What can hang from each mark
j589: j383 j814 j941
j291: j523 j832
j337: j101 j383 j406 j814 j998
j383: j589
j101: j314 j383
j832: j291 j406 j653
j670: j238 j291 j337 j814
j406: j291 j589 j670 j695
j814: j101 j314 j383 j670 j832
j695: j589
j523: j314 j406 j832
j941: j589
j998: j814
j653: j101 j406
j314: j406 j589

Each row is shifted at random along 7 fixed directions that mean nothing.
Known rows, with every way that one mark hangs from another
j670{j238 j291 j337{j383} j814{j101 j314}}: -37 152 232 -102 -149 137 -87 47 -27 48 1 51 -44 -70 31 120 2 50 -96 -78 -35 141 -256 -41 70 -14 -92 129 29 -310 -85 -337 19 -16 204 103 90 155 -96 -247 -189 34 91 103 191 3 -63 40 -13 131 13 117 -20 78 -95 48 -56 -61 21 -65 315 -118
j406{j291{j523} j670}: -5 84 136 -104 14 -89 -9 -71 -23 -36 116 213 -91 4 -60 -29 -166 -136 -155 97 -96 -168 95 148 -84 123 -70 43 -5 155 45 251 -166 30 -7 -93 -46 -45 218 -64 330 -22 -47 -230 -30 -124 -143 304 6 -163 219 -39 -22 -150 36 193 -73 -160 213 70 -76 13
j695{j589{j814{j101 j670{j291 j337{j383}}}}}: 42 213 72 -309 -150 59 -43 -132 51 -47 33 65 -68 49 47 63 -60 29 -95 -21 -169 44 -167 -31 218 145 -116 64 24 -157 -46 -266 -25 -59 123 87 2 106 28 -129 6 -19 99 67 37 -81 22 39 42 -121 -72 93 6 -125 73 -19 -31 -27 -46 -150 317 0
j314{j406{j291 j670 j695} j589{j814}}: -29 227 7 -143 5 -35 -45 -112 47 -105 211 6 -15 -10 -51 -77 -235 -113 -72 92 -47 -251 338 7 156 77 43 28 105 155 -29 55 -209 26 -32 -24 9 -70 -38 -131 173 -34 -80 -68 30 -196 -52 238 90 -23 164 0 -139 -346 130 105 35 -106 160 -4 -216 126
j383{j589{j814{j314 j832{j291}} j941}}: -97 -58 -62 162 -104 -78 10 -33 109 -223 -146 194 -12 135 103 4 -39 -18 259 -10 -240 -79 -90 -149 -131 79 94 -64 -135 26 29 133 124 70 28 9 162 -59 206 124 76 38 -4 102 -107 137 67 -19 28 -133 -108 -93 140 129 -163 -20 193 -50 30 119 11 32
j670{j291{j523} j814{j832{j406}}}: 57 -165 -346 70 104 158 49 -1 -84 -96 205 -349 234 -98 112 -283 67 111 -56 -90 276 37 442 150 59 18 247 39 -84 122 -131 124 16 -48 -47 -363 -43 -6 -57 392 -228 94 -68 -36 -146 -152 -13 -104 -154 136 -30 108 -251 -110 -80 13 -80 21 -148 59 -197 -214
j337{j383{j589} j998{j814{j832}}}: -82 -130 58 216 -152 -73 57 158 -75 31 -280 157 52 -49 -33 127 81 47 35 1 88 37 -143 -27 -190 -143 22 -57 15 -183 0 -26 92 135 -18 48 76 -23 -10 22 -66 35 53 86 69 200 24 -87 52 188 2 -65 151 220 -196 -61 246 3 117 52 -15 -61
j653{j101{j314{j589{j814}} j383} j406{j670}}: -120 -57 149 43 -28 -185 107 32 65 230 -17 -87 81 31 -69 -111 -77 -28 -137 99 83 11 230 72 -94 68 21 -73 51 42 -33 327 -63 62 -59 -136 -115 -20 -13 43 229 24 -136 -148 -60 18 45 161 193 -106 -8 -33 -163 -17 105 12 -14 -36 102 4 -117 9
j998{j814{j383 j832{j291 j653}}}: -103 104 -32 -34 223 30 -91 -183 -8 46 -92 60 25 74 -33 -50 126 137 -62 -150 85 -76 -213 -50 -103 121 36 -25 139 -171 100 43 -91 -83 -98 -181 -153 -164 240 -132 -45 -243 187 -305 199 79 -99 187 -212 -15 -28 -102 146 -88 -197 81 -303 -346 -78 219 128 -18
j695{j589{j383 j814{j670}}}: -62 -70 26 94 84 90 -48 4 -43 -78 -134 -109 118 -61 -43 -49 125 113 84 -114 48 -157 -16 -8 -21 33 123 -179 -7 -127 -17 -50 -10 79 -31 -154 -34 -35 30 128 -186 -161 110 -181 97 -42 70 122 -27 263 -55 -106 49 63 -181 -53 -98 -95 -55 163 11 -1
j523{j314{j406{j589{j383 j814{j101} j941}}}}: -15 19 -38 -126 13 85 -14 -72 121 43 159 -259 -23 6 109 -149 -69 -56 137 96 111 57 148 -157 157 8 -7 -165 131 153 32 -20 -91 -111 -31 201 -150 4 -145 -92 -35 -1 -58 27 24 -27 129 -135 67 0 -147 53 -104 -37 135 -79 -77 144 -150 -118 -30 144
j314{j406{j291{j523{j832}} j589{j383}}}: 37 -7 129 149 -123 -52 73 -46 -17 142 -16 320 -271 114 -182 168 -234 -190 -68 248 -150 -2 -244 -2 -105 -53 -151 42 -1 122 57 43 97 24 17 181 8 80 -83 -258 218 16 -119 284 -17 157 -44 46 78 -69 367 54 -19 45 133 29 177 138 87 -196 -59 75
j998{j814{j101 j314 j832}}: 45 22 -164 -238 -9 199 -50 -8 -4 -192 -8 -5 76 92 195 -80 -4 120 195 -86 -44 79 -32 -111 66 -7 111 6 78 -115 -31 -140 -56 -94 95 106 32 -79 163 108 -76 40 130 13 2 -80 60 -135 -45 -30 -239 67 114 -14 -75 -10 43 -165 -33 38 179 52
j101{j314 j383{j589{j814}}}: -23 -150 52 74 27 22 60 99 73 -67 -147 -189 290 -88 65 -79 130 197 157 -211 67 -47 259 -54 -28 -10 72 -99 -15 -5 -99 32 55 -46 -28 -249 -31 -101 131 235 -171 -109 91 -99 -29 8 66 -15 -23 101 -256 -105 90 -54 -143 -51 -31 -33 -27 158 -6 -195
j291{j523{j314} j832{j653{j406{j670{j238}}}}}: 19 -181 -246 262 -27 -43 149 1 -88 -90 148 -95 198 -33 -47 -23 -56 -50 -34 -14 98 43 444 53 19 -54 132 51 -178 65 -77 90 129 38 -65 -122 96 73 -121 413 -88 223 -69 100 -232 -68 -20 -158 -22 -17 137 128 -189 16 60 70 272 156 -39 40 -197 -233
j589{j383 j814{j314 j832} j941}: -26 -32 22 28 228 117 -132 12 23 -160 -53 -139 -44 -50 126 -31 187 85 261 -99 34 -19 -210 -196 -17 9 101 -218 12 -159 26 -111 -4 15 -11 29 -39 -38 11 -27 -257 -97 97 -123 98 20 111 14 -69 296 -201 -43 95 251 -234 -39 -207 -69 -61 124 23 98
j523{j314{j406} j832}: -122 -32 199 217 4 -53 -22 77 -75 231 -155 239 -183 129 -64 76 -46 -125 -27 173 -111 12 -218 15 -289 -31 -86 49 86 -2 133 356 69 75 -82 102 -76 -15 107 -249 213 -15 -28 -38 127 267 -89 103 20 -142 155 -207 117 169 -144 64 11 -160 132 144 -120 107
j589{j383 j814{j670{j337{j406 j998}}}}: -73 -96 115 101 160 -24 -72 36 -52 53 122 -287 276 -232 60 -270 77 85 -213 -78 523 -95 417 99 -128 76 10 -188 42 -38 41 345 -141 140 -255 -282 -346 -61 59 159 -188 -89 -94 -625 121 -117 19 198 -3 195 -117 -180 -248 53 -168 -4 -364 -108 37 196 -232 -55
j653{j406{j291{j523{j314 j832}} j695}}: 110 46 5 160 235 7 -21 -93 -116 -368 182 -45 104 -238 92 -10 1 115 -53 -179 -223 -237 490 123 78 239 -93 206 -242 124 -133 24 124 -17 -21 -460 82 166 182 296 -41 154 34 -226 -150 -423 -35 398 -154 87 55 -16 -79 -185 -161 362 -118 -227 200 235 -54 -253
j653{j101{j383{j589}}}: -102 -157 226 201 99 -54 -29 202 -78 332 -210 -95 113 -163 -105 -32 255 155 -180 -40 251 56 -117 220 -303 -79 -58 -43 47 -25 30 200 1 60 -87 -223 -141 -44 12 -12 -9 -118 -13 -224 130 75 -36 138 -14 157 -29 -240 18 140 -110 -53 -247 -67 10 119 -44 -58
j653{j101{j314{j406{j291 j695} j589{j941}} j383}}: -40 89 54 4 205 -72 -15 96 55 41 134 -228 147 -191 -26 -35 30 75 -24 -57 132 -121 330 11 64 -7 7 34 48 7 -63 -10 -51 -20 -39 -138 69 -25 -175 -72 22 14 -74 -117 -8 -156 -4 110 -26 145 19 -17 -104 -151 48 107 -198 -18 94 -51 -94 10
j941{j589{j383 j814{j670}}}: 104 153 171 -259 -43 38 -73 -138 6 -90 -4 166 -257 -8 66 57 50 34 -15 66 -165 1 -230 -71 105 91 -199 -66 63 16 49 -156 -156 -82 122 47 -129 50 60 -176 155 -53 37 56 47 -91 38 121 145 -138 -60 133 72 7 110 -33 -60 -44 14 -54 164 119
j291{j523{j314 j406{j695{j589{j383 j814}}}} j832}: -101 -15 15 232 48 85 61 3 47 239 -156 22 -80 190 -259 97 -217 -181 96 175 -262 -12 -303 -235 -14 -105 171 -68 12 -100 27 -5 167 19 -104 148 23 6 -141 -171 -125 -195 111 195 30 340 49 -7 -36 256 187 -52 38 -6 -88 43 270 8 -96 104 -90 77
j101{j314{j406{j695}} j383{j589{j814 j941}}}: 92 -3 78 20 -175 -107 66 84 211 -115 -147 125 -4 89 96 48 -91 62 106 11 -242 29 220 -120 30 45 -83 -7 -58 117 9 184 63 -23 47 -56 10 -76 217 96 238 19 33 112 -187 153 104 -19 67 -274 -221 -107 164 -94 143 -54 153 16 72 -36 59 -24
j406{j291{j523{j832}}}: -78 -187 -114 128 -25 -23 71 1 -136 -212 243 -85 209 -169 82 -243 -223 -6 139 25 120 -223 711 110 -115 80 163 15 -71 251 -48 301 -22 79 -88 -195 94 2 9 356 140 200 -144 -136 -195 -277 -76 39 20 13 215 105 -128 -111 -117 226 107 -34 123 89 -240 -194
j337{j406{j695{j589}} j998}: 49 207 -52 -257 46 42 -110 7 96 101 70 -35 92 -54 -9 -153 -128 -111 -142 -31 53 -80 146 88 141 -44 -95 56 79 65 67 118 -108 -91 -216 -54 -210 -135 127 -97 53 -131 -28 -260 156 -65 -154 9 -133 -119 -105 -125 -17 -369 53 68 -139 -124 72 177 -143 90
j101{j314{j589} j383}: 42 37 394 -79 -35 -148 -29 122 -44 265 -128 205 -283 -78 -28 203 168 25 -60 118 -28 157 -319 35 -115 -42 -383 46 54 -16 97 27 -44 -155 89 46 -136 35 -5 -408 331 23 -62 120 76 113 -93 38 135 -166 29 68 142 187 81 -1 -99 61 151 -151 135 62
j653{j101{j314{j589} j383} j406{j670{j291{j523}}}}: -62 99 45 -181 390 6 3 61 -68 404 167 -397 62 -161 -198 22 157 -11 -261 33 210 13 -151 92 162 -108 67 20 112 -147 -146 -227 -85 -118 -38 -116 -13 87 -454 -310 -179 -96 -114 6 158 -102 -55 71 0 387 161 179 -299 -94 12 96 -283 83 -13 -83 -140 -7
j695{j589{j814 j941}}: -15 158 197 -200 51 -27 -152 -40 12 23 -32 15 -349 -151 -14 30 156 -44 71 119 -235 -80 -355 -35 92 77 -168 -32 67 16 90 -55 -108 -28 -2 23 -84 35 -69 -307 153 -26 -33 -63 139 -86 -9 126 70 1 -67 12 69 14 -35 110 -154 -28 51 69 34 216
j814{j101{j383{j589}} j314}: -110 60 276 -169 -180 34 -55 97 36 270 -154 305 -97 159 6 34 -170 -19 64 148 -121 94 -335 -63 -203 -90 -135 21 143 -20 79 69 -60 -34 101 265 -13 -66 100 -330 324 -100 8 120 158 236 -80 -24 162 -190 48 9 190 55 16 -29 66 -75 84 -90 167 100
j695{j589{j383 j814{j314{j406{j670}}} j941}}: 100 34 -322 -195 -176 105 80 -137 220 -372 73 -23 86 212 155 -118 -200 -88 299 -10 -154 -83 334 -212 303 83 160 -221 -60 46 -59 -87 22 -51 34 121 51 -72 75 324 -6 40 41 91 -165 -27 196 -262 24 -209 -263 92 -10 -158 152 -122 223 128 -76 -55 -23 49
j941{j589{j383 j814{j101{j314}}}}: -222 42 456 130 16 -40 -100 69 -61 321 -94 45 -177 -123 -143 57 53 18 73 111 15 -46 -371 -111 -196 -94 -73 -60 195 -145 13 -23 -59 99 112 150 -14 49 -227 -417 60 -86 -61 17 221 70 -59 190 204 275 173 44 29 264 -176 81 -92 -56 72 1 106 149
j695{j589{j383 j814 j941}}: -7 104 103 -179 11 59 -96 -53 56 -32 -33 -66 -233 -76 -16 16 60 -29 197 56 -181 -96 -258 -148 165 38 -38 -149 66 -60 60 -175 -61 -38 -1 82 -43 22 -130 -198 7 -70 53 10 132 -32 54 -6 29 99 -78 76 79 -6 -20 41 -71 43 -54 28 55 158
j337{j814{j101{j383} j832{j406{j670{j238}}}} j998}: 43 102 67 -132 -293 53 43 -79 -37 -302 -39 343 88 96 134 59 -250 70 2 -96 -231 -81 174 14 48 73 -23 241 -31 -201 -104 -99 70 223 170 -31 224 11 250 174 65 114 158 2 16 -74 -17 134 -8 -198 28 70 113 -149 5 91 213 -211 170 -69 290 -158
j695{j589{j383 j814{j101 j314 j832{j653}} j941}}: -179 -175 -226 187 48 -13 -54 -79 48 -115 182 -337 300 -124 190 -424 -29 134 311 -64 396 -37 597 -99 -117 108 207 -269 -12 123 0 239 3 36 -108 -96 -111 -94 -61 402 -79 82 -141 -255 -137 -144 83 -149 61 80 -207 46 -151 136 -155 -23 -111 35 -195 45 -47 -55
j523{j406{j589 j670} j832{j653}}: -89 -158 -119 160 -117 -165 119 -4 -97 241 98 -37 -25 34 -153 -113 -185 -267 30 195 221 -23 127 162 -172 -134 90 6 64 325 9 126 21 132 -112 300 59 -24 -276 3 77 37 -296 125 -51 62 -55 -238 230 -27 264 52 -147 45 82 -92 270 267 -66 -136 -297 -7
j337{j101 j383 j406{j291 j670{j238}} j998}: 42 349 90 -389 -221 12 1 -126 143 -130 161 194 78 83 1 91 -326 -216 -213 -116 -65 -81 112 41 280 -1 -137 144 76 -154 -57 -158 -38 26 -56 166 23 -59 184 -143 -4 -20 117 -99 211 -66 -111 105 -132 -218 25 -24 14 -442 155 64 56 -114 175 -29 100 -73
j291{j523{j406{j589{j383}} j832}}: 144 -138 -164 81 -25 127 172 -52 17 -22 -113 23 50 124 -40 30 -117 -19 29 -11 -119 -21 17 32 23 -37 37 17 -69 82 -31 -59 201 -23 -74 -73 -14 9 59 185 -170 -91 68 139 -60 114 67 -110 -97 -34 48 -48 -12 -131 35 -69 109 68 -141 3 -85 -121
j314{j406{j670 j695} j589{j383 j941}}: 144 51 -184 12 -106 53 90 23 109 -288 -123 110 72 170 5 151 -111 24 100 -90 -220 -172 229 -70 195 -26 109 -12 -61 -97 -13 -131 79 88 55 -24 198 -61 54 202 -17 -13 184 153 -90 46 84 -80 -86 -99 10 -97 100 -181 144 -89 177 5 1 -49 -61 31
j383{j589{j814{j101 j314{j406} j670}}}: 51 141 65 -302 18 61 -138 -112 14 -81 160 50 -56 -8 267 -166 44 134 -114 119 39 78 133 43 24 168 -203 -11 63 174 7 132 -197 -147 67 -79 -247 -10 196 -46 228 39 -98 -137 45 -164 60 191 181 -248 -259 13 -108 -80 93 -31 -211 -141 57 -33 61 129
j998{j814{j101{j314} j383 j832{j291 j653}}}: -156 -18 55 99 99 -27 -84 -32 -176 -2 61 -72 65 -126 13 24 174 204 159 -133 198 -32 -33 -71 -88 20 66 52 78 -208 -69 -205 12 -17 125 19 159 33 -130 -60 -87 87 50 -29 77 -132 -57 17 -13 266 64 200 67 195 -249 130 -75 -74 -14 -47 265 -105
j814{j383 j670{j291}}: 131 -48 -345 -421 -190 116 73 -41 8 -280 282 -63 204 77 305 -240 -233 -24 96 -32 177 45 635 63 199 98 125 -59 -33 236 19 31 -199 -188 35 94 16 -28 149 326 210 173 -15 42 -194 -194 -8 -319 -9 -349 -108 253 4 -239 227 -116 108 83 -45 -138 14 -100
j832{j406{j291} j653{j101{j383}}}: 66 -70 23 205 16 -134 5 -14 -58 78 103 -102 44 -173 -53 28 277 144 -212 -197 291 102 103 267 -68 43 -178 139 -112 110 -62 40 77 -28 -1 -234 -70 60 13 185 10 107 -37 -149 -84 -170 -63 46 -140 -80 8 -2 -54 61 122 -16 -234 128 -36 -128 90 -204
j291{j523 j832{j406{j589{j814{j670}} j695}}}: 45 31 -177 -62 147 65 36 -121 96 125 32 2 -22 213 -116 -122 -198 -138 -134 164 -76 58 -126 -70 44 -76 111 -21 45 187 48 111 -117 -56 -84 50 -144 -139 14 -66 25 -256 -23 98 -96 153 17 57 29 37 91 -16 -96 -220 204 -80 63 -6 -123 -16 -166 172
j314{j406 j589{j383 j814 j941}}: 2 -11 -75 -8 16 68 25 -89 83 -253 76 -185 114 -109 183 -181 11 184 98 -45 56 -214 600 -76 130 174 46 -133 37 43 18 195 -57 21 -113 -378 -146 -58 44 244 30 49 37 -204 -10 -144 103 106 -13 -104 -128 -43 -126 -210 -4 49 -174 -112 -24 109 -207 0
j670{j238 j814{j383}}: 248 104 -78 -456 -173 212 -22 -91 47 -280 56 72 -22 15 265 -95 -23 110 -29 -85 -101 140 208 35 245 134 -149 34 -12 52 32 -137 -153 -261 97 -132 -167 3 296 135 63 56 153 -31 8 -156 -5 -55 -107 -352 -305 128 77 -273 205 -30 -81 -112 -46 39 226 -114
j653{j101{j314} j406}: 95 50 5 -230 -243 -38 71 72 116 126 -42 168 -164 225 20 97 -133 -131 -53 71 -294 176 -158 38 111 -14 -68 136 -13 23 14 101 33 -101 52 168 22 50 136 -15 324 170 9 162 -91 83 -48 -144 29 -450 -95 68 72 -97 279 17 180 39 75 -34 75 95
j101{j314{j406{j670{j291 j337}} j589{j941}}}: -15 -51 -125 189 -6 -98 163 59 62 -184 11 -86 274 -54 15 -26 -12 32 -20 -122 16 -245 550 49 24 91 131 55 -110 -74 -98 140 125 171 -25 -308 177 -22 -9 308 -68 114 -63 -127 -143 -61 9 5 -20 -96 16 -141 -196 -126 -95 57 9 -31 80 85 -237 -113
j383{j589{j814{j101 j670 j832{j653}}}}: -28 -39 42 90 176 -2 -174 -48 -217 -185 95 -193 108 -312 155 -98 349 360 -2 -141 204 -71 185 132 -84 121 -40 58 -22 14 -106 -120 -17 84 61 -303 -1 74 -54 196 -172 92 -29 -179 21 -369 24 226 106 247 -112 18 -99 131 -220 46 -231 -100 -56 45 81 -100
j832{j291 j653{j101}}: -67 -11 -118 72 -14 -36 -44 -21 -50 9 62 -144 88 -61 -59 56 173 79 5 -220 68 -54 34 93 92 -16 96 134 -17 -69 -64 -125 68 -23 -5 -81 151 33 -75 132 -79 97 95 -29 -7 -176 -127 -86 -185 -17 58 62 26 -59 -16 96 -46 42 -89 55 79 -121
j523{j314{j589} j406 j832}: 154 212 90 -321 146 84 -61 -131 -151 -44 137 -14 -326 -137 126 128 147 -6 38 100 -241 -3 -179 8 221 91 -323 186 37 66 -18 -341 24 -236 20 12 -51 182 -151 -326 2 105 -21 149 167 -200 -12 28 67 -97 -50 193 -40 -119 -10 141 -92 -8 33 -27 -9 38

Rows
-193 122 -47 -28 93 -31 21 -152 -87 13 233 -48 21 53 -122 -64 -293 -265 162 41 -80 -304 128 -46 -8 24 190 94 117 107 -77 -79 -2 116 -97 243 233 -3 -184 -153 -46 -50 -67 -78 137 -80 -117 36 70 80 311 84 -65 -201 -178 220 163 -74 45 102 -224 -56
j523{j314 j406{j291 j670} j832{j653}}
85 -9 -197 -159 40 115 -17 185 48 250 -120 -161 188 125 -164 3 0 -182 -186 -41 326 261 -320 -9 70 -329 174 -151 88 -179 61 -258 -154 -79 -57 334 -81 -123 -125 -146 -450 -284 68 -36 144 262 -29 -369 -184 265 -141 -118 5 45 132 -291 16 166 -164 8 0 35
j406{j670{j238 j337{j998} j814{j383}} j695}
152 24 49 -157 -86 32 -96 42 -29 -103 -88 152 -208 64 167 178 165 43 30 -23 -147 253 -359 -69 75 28 -175 63 -50 -140 -5 -196 55 -118 143 173 -16 76 120 -71 -62 103 67 152 -83 23 38 -154 35 -140 -263 60 136 223 12 -68 75 67 38 -77 237 28
j670{j337{j814{j314 j832}}}
-4 117 -32 -180 226 -1 -119 -63 -75 82 0 6 -104 -20 56 -23 172 133 -157 59 -12 8 -260 79 -48 96 -53 18 44 -59 34 -94 -54 40 -28 -74 -22 61 -89 -97 53 -27 -34 -112 129 -40 18 129 101 -7 -58 28 -71 30 8 1 -252 -99 -66 9 -1 114
j814{j383{j589{j941}} j670 j832{j653{j101 j406}}}
-92 -111 154 68 -103 21 -11 81 11 13 -8 -108 77 -17 58 -48 -27 81 198 -62 75 13 135 -90 -45 -11 84 -93 54 -60 -21 72 -10 15 66 62 0 -4 23 60 -3 47 66 -50 5 -16 21 -7 31 95 -67 23 69 120 -74 10 1 -13 -6 12 123 -18
j589{j383 j814{j101{j314}}}
215 264 62 -227 119 38 -80 -335 -76 -124 165 154 -337 -124 41 84 89 93 -120 -6 -355 -100 -118 65 242 183 -392 318 -27 147 -85 -296 66 -155 92 -271 -79 142 -9 -150 136 39 9 72 31 -307 -135 250 12 -213 91 267 -99 -311 104 280 -197 -60 -3 -54 109 -76
j291{j523{j832{j406{j589} j653}}}
14 -116 31 64 -313 -76 92 152 33 299 -124 164 -193 191 -146 118 -129 -184 -191 211 -110 258 -288 42 -91 -80 15 74 -33 18 89 227 33 -11 60 152 -14 63 -12 -122 205 90 -57 257 -167 304 -89 -219 19 -252 161 20 -4 130 140 -45 262 171 -28 -104 24 -2
j670{j291{j523} j337 j814}
-16 -149 -190 643 -196 -118 100 167 11 -12 -269 28 42 48 -351 391 146 -10 127 -237 -131 -53 -316 27 4 -225 193 111 -278 -191 -130 -364 450 268 129 143 538 128 -308 272 -308 96 125 392 -164 146 45 -265 -188 303 227 -86 149 268 15 -138 380 371 -135 -159 112 -96
j832{j406{j291 j695{j589{j383 j941}}} j653{j101}}
75 29 16 189 -62 -116 -1 81 31 -178 36 38 222 -134 -64 -29 -54 -92 -297 -174 162 -58 333 254 -44 -6 -26 101 -164 58 -23 163 -30 148 -83 -202 -11 -46 253 218 -158 12 -46 -314 -11 -136 -67 230 -175 58 -19 -293 -62 -120 -12 9 -7 -116 190 181 -88 -149
j337{j406{j291 j670{j238 j814} j695} j998}
49 -18 -58 124 14 -135 68 -161 37 50 91 131 -195 -18 -46 -48 -18 -50 -96 146 -101 9 53 36 -51 65 -173 123 -71 254 79 216 52 4 -64 -161 -108 -5 -33 41 279 73 -134 56 -178 18 -77 43 57 -265 167 92 -130 -95 168 117 -17 99 -52 -74 -146 29
j291{j523 j832{j406{j589{j941}} j653}}
49 -367 -217 466 -206 33 156 100 -17 -294 -189 -59 306 -38 87 -64 92 190 233 -210 173 -4 423 1 -136 -56 209 -148 -176 -5 -77 88 227 162 17 -196 94 -15 89 667 -251 138 42 118 -292 -7 152 -237 -42 68 -121 -88 50 251 -108 -219 262 129 -110 48 -45 -209
j941{j589{j383 j814{j832}}}
-46 5 60 6 -82 -102 -19 18 89 -34 -66 96 -30 51 99 9 26 12 -57 58 -105 81 -160 -25 -118 122 -52 -13 -101 23 50 106 2 65 100 55 36 45 125 -13 77 39 -77 -19 -88 78 87 45 130 -164 -155 -135 -23 166 -40 -86 -18 -16 -5 -28 125 90
j383{j589{j814{j101 j314 j670{j291 j337}} j941}}
76 160 27 -289 221 199 -115 -97 -181 37 156 -53 -258 -90 -8 39 73 21 24 90 -171 -87 -295 -4 182 -50 -72 158 107 -34 -68 -280 -42 -98 38 -18 16 83 -244 -284 -48 -35 23 111 195 -151 -97 57 -17 172 159 268 -68 -143 -47 205 -150 -29 -4 -18 -61 43
j291{j523{j832{j406}}}
200 101 38 21 -42 -89 15 -130 197 -414 -116 225 -103 75 25 173 -47 -18 11 -157 -370 -106 -82 -52 124 186 -128 -21 -205 112 44 -151 15 27 109 -24 77 11 359 101 34 -96 156 -16 -178 -83 128 254 -77 -114 -113 -185 211 -88 149 -69 17 -57 41 -14 227 52
j406{j291 j589{j383 j814{j670} j941} j695}
-16 161 38 -193 -68 92 15 -152 -169 -155 216 79 -193 -16 -22 31 -272 -231 300 129 -339 -277 8 -95 212 -32 13 166 58 102 -192 -468 35 85 181 331 371 162 -378 -178 53 120 -93 326 83 -256 -46 -32 284 156 300 415 -93 -154 -27 210 360 111 114 -122 -82 15
j523{j314 j832{j406{j589 j670}}}
83 14 -77 -264 22 106 -44 -15 16 -345 -39 54 8 135 274 33 32 144 278 -72 -189 51 -75 -181 85 86 85 -44 -10 -148 -15 -212 -17 -3 189 179 171 9 165 103 -42 57 163 68 -94 -44 155 -76 26 -30 -254 77 208 136 -40 -93 3 -74 -41 -100 313 80
j589{j814{j101{j314} j383 j670 j832} j941}
-148 -42 63 217 41 -77 25 2 -49 292 -8 122 -129 104 -163 65 -96 -118 -82 169 -133 34 -133 -67 -151 -39 10 98 29 -11 82 285 81 36 -124 4 -38 39 -80 -132 211 45 -27 55 -22 204 -144 34 24 -102 302 47 -27 56 -41 203 121 -32 36 111 -182 19
j291{j523{j314} j832{j653{j406}}}
67 -17 -46 -22 -5 37 17 12 -91 -157 200 -10 -43 -129 -7 2 -8 -46 28 -19 -30 -56 99 76 81 -5 -1 117 -80 69 -28 -69 -2 8 -52 -19 90 97 -98 94 14 191 -73 65 -44 -228 -33 -15 -32 46 136 134 -61 -73 52 114 84 78 112 -13 -166 -2
j653{j406{j291{j832}}}
-20 170 162 -515 -134 -34 -61 62 44 270 -13 92 -315 -1 -13 80 -70 -121 65 292 -92 170 -527 -175 94 -159 -168 -23 259 -16 142 -214 -237 -121 61 489 -30 -16 -234 -577 278 -7 -54 212 199 136 9 -248 188 -84 -45 232 148 -4 172 4 110 138 31 -246 170 261
j337{j998{j814{j101{j383{j589{j941}}}}}}
-118 175 233 53 -80 -42 51 -47 75 120 -87 291 -18 189 -106 118 -218 -34 -123 35 -191 -176 -12 -10 -83 87 -31 112 91 -196 9 131 44 114 78 -73 66 -26 133 -237 225 -68 77 -31 169 151 -114 311 10 -177 245 -136 -2 -157 -51 104 -58 -285 149 16 50 78
j814{j101{j314{j406{j670{j291}} j589{j383}}}}
108 44 37 -229 -52 52 -80 -15 4 -315 -2 157 -144 -16 257 60 84 46 111 22 -93 97 -82 -93 64 95 -122 -114 -98 -17 71 -137 -125 -68 168 134 19 58 155 3 89 89 37 24 -22 -46 122 -9 76 -110 -220 106 134 204 60 -111 -38 3 58 -63 228 68
j589{j814{j314 j383 j670{j238}} j941}
45 -34 -15 16 41 -138 0 -37 40 179 -149 143 -25 165 6 37 162 127 -283 -52 191 333 -310 119 -242 81 -123 29 31 -32 172 238 -61 -83 1 -22 -244 -114 368 -65 131 -104 73 -116 -59 221 2 35 -121 -304 -136 -210 190 164 61 -191 -214 -168 -129 -106 334 -3
j998{j814{j101{j383} j670{j291} j832{j653}}}
36 -40 49 8 20 -17 -7 22 -116 -131 58 109 -238 -106 19 167 65 -27 -27 189 -88 115 -217 -72 11 15 -11 -15 -120 -74 87 -120 -40 42 112 92 129 172 -173 -128 44 164 -33 254 -81 24 74 28 48 162 183 193 2 252 19 -5 73 117 26 -160 100 58
j589{j814{j383 j670{j238 j291{j523 j832}}} j941}
239 150 4 -40 13 -35 56 -198 32 -337 255 184 -99 -110 67 37 -201 -68 -102 4 -402 -81 368 37 224 234 -275 256 -250 290 -76 -74 71 -149 42 -235 22 187 173 157 238 221 -46 76 -291 -378 -34 279 -8 -213 88 170 -114 -332 203 302 124 -34 196 2 5 -104
j653{j406{j291{j523{j314} j832} j589 j695}}
